Below is a small trained network, with its code and all its weights. Each question gives an input and a class and asks what happens when units are switched off, that is, made to give their printed mean instead of their output.

import numpy as np


def w(rows, s, z=0):
    codes = np.array(rows[::2]) - 128.0
    scale = np.full(codes.shape[1], s)
    scale[-1] = z or s
    return codes * scale


def f(y):
    return np.maximum(y, 0)


def log_softmax(a):
    a = a - a.max(-1, keepdims=True)
    return a - np.log(np.exp(a).sum(-1, keepdims=True))


def net(x, mask):
    res = np.array(x, float).reshape(1, 4) / 4 @ E
    y = f(res @ A[0][:, :-1].T + A[0][:, -1])
    res = res + np.where(mask, y, B[0][:, -1]) @ B[0][:, :-1]
    return log_softmax(res[-1] @ U[:, :-1].T + U[:, -1])


A, B = {}, {}
E = w([
[83,14,196,83,151,126,138],'x0',
[192,136,168,42,84,192,154],'x1',
[123,129,122,124,132,133,140],'x2',
[112,145,103,64,203,169,7],'x3',
],0.016)
A[0] = w([
[84,36,149,72,185,151,83,27],'n1',
[157,133,165,181,128,133,109,75],'n2',
[179,201,89,187,49,94,190,220],'n3',
[105,71,193,148,120,108,192,119],'n4',
[122,81,172,112,123,155,127,81],'n5',
[113,108,194,117,99,64,100,155],'n6',
[193,126,133,33,44,194,138,131],'n7',
[93,194,105,149,154,101,93,179],'n8',
[138,239,95,134,176,185,79,119],'n9',
[198,109,145,94,86,142,162,81],'n10',
[105,104,128,91,173,133,139,104],'n11',
[158,164,121,146,126,176,132,79],'n12',
[105,124,112,92,146,159,135,90],'n13',
[127,131,101,161,139,103,154,200],'n14',
[84,75,155,64,189,144,71,36],'n15',
[167,183,46,111,149,147,77,123],'n16',
[137,129,144,142,133,125,120,77],'n17',
[86,135,133,101,144,134,104,131],'n18',
[99,12,180,138,102,108,191,128],'n19',
[142,125,143,144,103,141,141,87],'n20',
[112,110,145,146,173,101,169,160],'n21',
[122,124,92,148,163,76,104,225],'n22',
[204,140,113,97,134,194,129,133],'n23',
[71,105,97,207,169,102,113,254],'n24',
[196,191,94,196,77,114,177,212],'n25',
[140,8,167,146,98,111,164,97],'n26',
[97,95,116,141,98,95,113,149],'n27',
[190,167,203,82,118,221,157,147],'n28',
[104,103,127,113,97,87,136,110],'n29',
],0.013,0.0081)
B[0] = w([
[195,17,123,195,193,55,153,201],'n1',
[126,121,125,149,139,138,119,136],'n2',
[211,18,125,173,235,50,127,254],'n3',
[93,168,127,133,57,142,173,188],'n4',
[153,124,174,143,149,153,183,162],'n5',
[152,154,107,156,124,136,177,161],'n6',
[140,73,254,22,110,168,108,216],'n7',
[143,145,55,140,161,188,110,194],'n8',
[60,166,80,36,64,175,66,214],'n9',
[120,109,189,70,184,157,160,176],'n10',
[167,123,109,157,133,99,117,157],'n11',
[108,104,138,104,103,119,92,155],'n12',
[123,117,142,154,121,102,94,146],'n13',
[128,154,89,150,137,102,124,174],'n14',
[164,24,126,188,184,31,101,198],'n15',
[30,187,100,42,77,176,46,202],'n16',
[134,122,115,133,139,159,145,128],'n17',
[138,132,79,126,165,125,121,159],'n18',
[70,233,167,140,73,186,201,209],'n19',
[139,132,169,136,147,128,170,144],'n20',
[132,168,116,164,97,106,196,161],'n21',
[117,149,84,172,150,162,111,188],'n22',
[117,102,149,59,94,89,93,180],'n23',
[123,152,11,194,85,100,164,217],'n24',
[170,16,138,178,170,76,99,241],'n25',
[115,202,165,83,130,160,176,191],'n26',
[130,148,118,180,101,124,150,154],'n27',
[119,69,238,13,105,127,83,209],'n28',
[111,139,133,125,93,107,177,146],'n29',
],0.0097,0.026)
U = w([
[158,57,91,196,194,85,140,253],'0',
[184,12,196,101,184,96,128,123],'1',
[95,196,65,119,150,181,83,99],'2',
[88,108,157,58,65,178,74,33],'3',
[111,197,115,155,75,133,188,169],'4',
[128,125,215,89,112,225,188,6],'5',
],0.011,0.003)

Each question gives the input, the list of numbers given to net, and the class t.
The units are the neurons (one row each of A and B). Each row of codes is followed by its name. A weight is (code - 128) times the scale printed after its matrix; where a second scale follows, it is the last column's (A, B and U).
mask holds one flag per neuron, in row order. A switched-off neuron (its flag False) gives its mean, the last column of its row in B, instead of its output. The means were averaged over made-up inputs and are rounded, as every weight is.
A unit's drop is (log p(t) with every unit on - log p(t) with that unit switched off) / (log p(t) with every unit on - log p(t) with every unit switched off).
unit that matters most: the unit with the biggest drop
k most important neurons: the k neurons with the biggest drops, biggest first
drop of u: that unit's drop, to one decimal
input [0,-7,2,1], class 2: 4 most important neurons	n3, n25, n1, n15
input [-3,0,-1,-7], class 0: unit that matters most	n7
input [-3,7,-7,1], class 3: 2 most important neurons	n1, n15
input [3,0,4,6], class 0: 2 most important neurons	n7, n28
input [0,2,0,7], class 3: 3 most important neurons	n3, n9, n16
input [3,4,-3,0], class 5: 2 most important neurons	n3, n25
input [0,-3,4,4], class 2: 2 most important neurons	n3, n25
input [-7,5,3,1], class 3: 2 most important neurons	n9, n16
input [5,-2,-3,1], class 0: 2 most important neurons	n1, n15
input [0,-7,-2,3], class 2: drop of n3	0.5
input [7,-4,-8,5], class 0: drop of n1	0.0
input [1,-5,4,1], class 0: drop of n19	0.6
